x = [ 0.158  0.099 -0.036  0.038  0.203 -0.134  0.053  0.027  0.057]
Which number is the entry just right of the largest entry? -0.134
The entry just left of 0.057: 0.027
Which number is the entry just right of -0.036? 0.038
Which number is the median of all entries? 0.053

arr =
 -0.285    8.146    4.927   -6.872   -0.100    3.215    4.814  -11.653    5.638    8.660
 -4.967    0.915    7.657   -8.764    6.293    1.077    6.098   -9.336    0.883   12.072
 11.022   16.117    0.324   -4.550  -13.133   -6.745    7.612   -5.480   -7.601   14.065
 -3.445   -1.618    7.904   -7.646    4.505    2.886    8.428   -7.938   -0.811    4.543
 -4.181   19.579   -5.742   -3.975  -11.860  -15.285    2.689   -1.183   -2.551   15.572
  1.935    6.402    7.443   -2.977    5.157    0.377    6.184   -9.340    4.775    7.568
  3.323    2.631    3.221   -6.102   -2.451   -1.518    8.085   -9.711    8.781    6.866
 -2.602   12.013    2.331   -0.969    0.978    0.919    2.533   -7.545   -5.539    0.061
Rows and columns are numbered from 1.
The entry directly above -5.539?
A: 8.781
The entry in row 1 and column 1?
A: -0.285
The entry at row 1, column 2 -> 8.146
The entry just left of 0.377 is 5.157
The entry just right of 6.402?
A: 7.443
The entry in row 2 and column 2?
A: 0.915
The entry just left of 6.184?
A: 0.377
The entry directly below 7.568: 6.866
The entry in row 1 and column 3 -> 4.927
The entry at row 3, column 1: 11.022
The entry just right of -1.183?
A: -2.551
The entry at row 2, column 1?
A: -4.967
The entry just right of the smallest entry?
A: 2.689
The bottom-right entry -> 0.061
The entry directly above 2.631 is 6.402
The entry directly above -0.969?
A: -6.102
The entry just right of -0.100?
A: 3.215
The largest entry?
A: 19.579
The minimum?
A: -15.285
The entry directly above the smallest entry?
A: 2.886
The entry just left of -15.285?
A: -11.860
The entry directly below 7.612 -> 8.428
The entry just left of 2.886?
A: 4.505
The entry in the bottom-left corner?
A: -2.602
The entry directly above 19.579: -1.618
The entry just left of the largest entry: -4.181
The entry directly above 7.443?
A: -5.742
The entry in the top-right corner -> 8.660
The entry at row 3, column 3?
A: 0.324
The bottom entry of the column that holds the smallest entry?
A: 0.919

Read these off the row that follows.
1) Give the 2nd entry from the left.
2) Give the third entry from the right.
3) Give the first entry from the right.
4) Give the fourth entry from the end.
5) Give the second entry from the end.
[ 0.15 -0.20 -0.04 -0.02 -0.20 -0.15  0.02  0.11 -0.12  0.09]
1) -0.20
2) 0.11
3) 0.09
4) 0.02
5) -0.12

m =
[[ 21 -29  13 -28  10 -15  26 -24 -65   2  17]
 [ 21   7  13 -38  34  11  -4  -3  16   2  -6]
 [ 21  48  13 -28  46  20  26 -24  13   2  -4]
 [ 21   7  13 -83  31  10  26 -24  -7   2   4]]
Rows and columns are numbered from 1.
Find the entry just left of -29.
A: 21
Find the entry just left of the largest entry.
A: 21
Find the entry just left of -83.
A: 13
The entry in the bottom-left corner -> 21
Find the entry in the top-right corner.
A: 17
The entry directly above 20: 11
The entry in the bottom-right corner: 4
Find the entry just right of 31.
A: 10
The entry in row 1 and column 2 -> -29
Find the entry in row 2 and column 3.
A: 13
Find the entry just left of 17.
A: 2
Find the entry at row 3, column 3.
A: 13
Find the top entry of the column that holds the smallest entry.
A: -28
The entry just right of the smallest entry: 31
The entry just right of 11: -4
The entry directly below the largest entry: 7
The entry in row 2 and column 1 -> 21

Questions about the matrix below.
1) The minimum?
2) The smallest entry in the last column?
3) The entry just left of 63?
4) The first entry, reading row by row?
5) The entry just right of 17?
6) The entry just left of 68?
7) The entry directly below 91?
8) The entry just right of the smallest entry?
[[77 16 72 26 94 63 91 31 31 80 31]
 [76 32 37 17 79 79 69 37 45 68 67]]
1) 16
2) 31
3) 94
4) 77
5) 79
6) 45
7) 69
8) 72

185.4	-118.3	38.3	-37.2	55.5	-53.7	47.1	40.7
Which number is the entry just left of -53.7? 55.5
The entry just left of -118.3 is 185.4

4  5  4  3  4  5  4  4  4  8
4  3  4  3  3  4  4  4  5  4
4  2  5  3  2  3  5  3  4  4
5  4  5  3  4  4  4  6  5  2
4  4  4  4  5  5  6  4  3  4
4  4  5  4  5  4  3  6  4  5
5  3  5  3  3  4  6  4  4  5
5  3  4  4  3  2  6  4  5  4
5  4  4  6  6  3  5  5  3  4
4  5  3  4  5  5  3  5  5  4
Counting starts at 1.
The entry at row 1, column 3 is 4
The entry in row 3 and column 2: 2
What is the entry in row 3 and column 1? 4
The entry in row 1 and column 2 -> 5
What is the bottom entry of the column that holds the largest entry? 4
The top-left entry is 4
The top entry of the column that holds the largest entry: 8
The entry in row 2 and column 2 is 3
What is the entry in row 2 and column 1? 4
What is the entry just left of the largest entry? 4
What is the entry directly below the largest entry? 4
The bottom-left entry is 4
The entry in row 2 and column 3: 4

Read these off the table that follows. Indices start at 1.
1) Find the entry at row 1, column 3.
2) Find the entry in row 3 and column 1.
3) Find the entry at row 2, column 3.
4) Find the bottom-right entry.
5) Find the maximum.
6) Find the top-left entry.
7) Find the entry in the top-right corner.
8) Find the entry just left of the smallest entry.
[[ 27   6  -8  10  -4  14 -21  -3 -11  40  -2]
 [ 26 -58 -54 -88 -60 -68 -59 -50  49 -33 -43]
 [ 31 -77 -48 -95 -81 -81 -71 -73  48 -38 -66]
 [-37  24  67  54  29  39  51  18  -9 -12  15]]
1) -8
2) 31
3) -54
4) 15
5) 67
6) 27
7) -2
8) -48

Questions about the table below. Rows and columns are numbered from 1.
1) Read off the entry in the bottom-left corner.
2) Read off the entry directly below 727.
3) Read off the entry in the bottom-right corner.
4) Read off the entry just right of -284.
5) Read off the top-right entry.
6) Read off the entry in row 1 and column 3.
-284   727    27  -402    83   722   247   133
 200    97   122  -299  -215    85   326  -586
1) 200
2) 97
3) -586
4) 727
5) 133
6) 27
